After every row comes one of two labels: whether the row has a hidden trait. Each part has its own trait and labels.
8	17	-7	23	1	-11	0	-27	-2	5	-19	3	-10	-6	-7	-3	-4	-14	-9	12	2	19	-5	-9	-5	-1	-2	-1 -> (59)
24	11	-5	38	5	-10	3	-28	1	4	-6	-5	-9	-9	-9	-4	-5	-6	2	-1	8	9	-2	-2	-16	-1	7	1 -> (59)
22	16	-5	39	3	-20	2	-25	0	4	-12	-1	-7	-7	-9	-5	-1	-7	-1	5	2	15	-2	-9	-7	1	1	5 -> (67)
18	14	-8	29	1	-15	0	-26	-1	4	-16	-1	-9	-4	-8	-6	-3	-9	-4	8	4	15	-4	-9	-9	-2	3	0 -> (59)
13	7	-2	18	0	-8	3	-10	0	0	-1	1	-6	0	-3	0	2	-3	0	-7	4	3	-2	1	-9	-2	-4	4 -> (67)
18	7	-4	36	1	-15	7	-14	-1	2	-4	-3	-8	-5	-5	0	2	-2	5	-7	4	4	0	0	-13	-1	4	3 -> (59)
22	6	-8	33	7	-15	11	-17	2	5	-5	-7	-11	-7	-5	0	0	-3	7	-6	4	8	-1	0	-19	2	6	-2 -> (59)
7	19	-6	32	1	-15	2	-27	-2	5	-22	3	-10	-6	-6	-2	-5	-16	-8	15	2	21	-6	-13	-2	0	-4	3 -> (59)
5	19	-4	41	-1	-21	1	-23	-5	6	-23	4	-4	-7	-6	-2	-3	-17	-4	13	0	22	-4	-11	6	-1	2	3 -> (59)
5	22	-4	55	-5	-31	5	-21	-5	6	-22	8	-8	-8	-3	3	1	-19	-1	14	-3	23	-4	-12	8	-1	-1	5 -> (67)
9	12	-9	37	7	-23	12	-18	-1	8	-22	-2	-12	-8	0	1	1	-14	0	5	1	23	-7	-10	-7	4	-5	1 -> (67)
17	9	-7	34	2	-20	0	-22	0	3	-10	0	-9	-6	-4	-6	1	-7	1	4	0	8	-2	-7	-12	1	7	-1 -> (59)

Part 2:
-3	1	-2	-1	-1	2	2	2	-1	1	-2	7	0	4	-1	7	1	5	-1	4	0	2	-2	-1	2	1	3	-1	1	2	0	4	4	0	4	2	3	0	9 -> C
-4	5	3	1	0	1	2	2	0	1	-2	6	-3	5	3	4	2	3	2	3	-1	6	-7	0	2	2	0	-4	1	0	1	4	1	-2	3	2	5	-1	0 -> C
-4	4	-1	1	1	2	1	1	0	0	-3	7	-1	-1	1	2	-1	0	-3	5	-2	-1	-6	0	3	0	3	-6	0	2	-2	5	3	1	2	-1	5	-1	8 -> C
-4	10	2	3	3	3	2	5	-9	2	-9	3	-2	13	0	3	-2	7	-3	5	3	9	-7	1	4	0	4	-5	1	2	-3	5	3	0	6	1	10	-3	0 -> C
-1	5	3	2	3	1	-2	2	-4	-2	1	5	1	4	4	4	1	6	0	2	-2	7	-1	3	1	0	0	-1	0	2	1	1	-1	3	3	1	3	0	2 -> R
-4	7	1	0	3	0	0	1	-2	-3	-1	5	-2	-1	6	1	4	1	36	4	-3	-1	-5	3	4	0	1	-6	-1	2	-2	7	6	0	2	2	6	-1	26 -> C
-34	-1	-10	9	-9	9	24	11	-42	-11	-39	10	-24	33	-21	15	-24	11	-7	11	-6	10	-36	-5	10	11	13	10	14	-2	-17	24	25	-13	33	7	58	-14	-17 -> R
5	0	0	1	1	2	1	-1	8	6	1	5	3	3	1	-1	1	0	1	1	0	-1	2	2	0	1	2	2	0	0	3	0	-1	3	4	2	2	0	1 -> R
0	1	0	2	2	2	1	0	-4	-1	1	0	1	6	2	0	0	0	1	3	2	4	0	2	0	0	1	2	2	2	-1	2	1	2	2	2	3	0	3 -> C

New part:
-3	-9	3	-8	3	27	0	4	7	-11	1	9	-9	-1	2	-1	1	6	-3	30	3	-6	2	3	-11 -> hh
0	-8	6	-11	5	27	0	5	5	-16	6	18	-11	0	1	-1	0	9	1	49	0	-10	2	4	-14 -> Lc
-6	-6	1	-13	3	11	1	4	-5	-4	-8	0	-9	3	-1	-2	2	-2	2	21	8	7	0	4	-6 -> hh
-1	-7	2	-14	3	1	4	3	-19	0	-16	6	-4	14	-2	-2	4	-7	4	15	10	11	-2	5	0 -> hh
-14	-7	10	-16	0	38	-3	3	19	-12	16	-14	-30	-26	-4	-1	-2	3	-3	33	-3	-22	3	-3	-15 -> Lc
-9	-8	2	-13	1	-1	4	1	-11	9	-26	11	-6	24	-3	-2	3	-9	5	-5	12	8	-3	4	4 -> hh
2	-12	5	-7	4	27	1	5	6	-16	5	21	-7	8	0	0	1	14	3	36	4	-7	0	1	-11 -> hh
-6	-7	4	-9	5	18	-2	6	13	-11	1	4	-14	4	3	-1	0	11	-1	35	3	-14	2	2	-10 -> Lc
-5	-9	6	-15	4	18	1	2	-6	-6	-6	9	-8	19	-1	-2	2	-2	3	22	12	1	0	4	-7 -> hh
-7	-8	4	-6	3	22	-1	5	10	-7	-3	4	-9	4	2	-1	0	2	2	-1	3	-2	0	2	-7 -> hh
-3	-10	9	-11	5	29	1	3	2	-16	9	26	-13	-10	-2	-1	0	9	1	50	5	-18	2	3	-12 -> Lc
-7	-12	5	-13	4	16	2	3	0	-8	-8	13	-11	9	-2	-1	1	1	4	8	8	0	-1	3	-6 -> hh
6	-19	15	-13	5	42	1	2	-6	-16	28	21	-18	-10	-5	0	1	14	2	52	1	-18	3	2	-19 -> Lc
6	-13	11	-7	3	41	-1	1	3	-15	25	20	-17	-12	-5	0	0	14	3	41	-2	-18	3	0	-22 -> Lc
-1	-11	6	-6	5	31	2	3	-1	-12	3	29	-7	7	0	0	1	13	3	36	5	-9	1	4	-18 -> Lc
3	-11	6	-4	2	32	-2	5	9	-13	15	16	-12	-7	2	0	-1	14	2	38	-2	-12	2	0	-18 -> Lc
-2	-11	13	-14	3	44	1	1	1	-17	21	18	-24	-11	-7	-1	0	9	1	42	2	-23	3	-1	-18 -> Lc
3	-3	3	-16	6	5	4	2	-22	-6	-8	17	-2	14	-3	-2	4	-2	5	40	11	16	-2	6	-4 -> hh
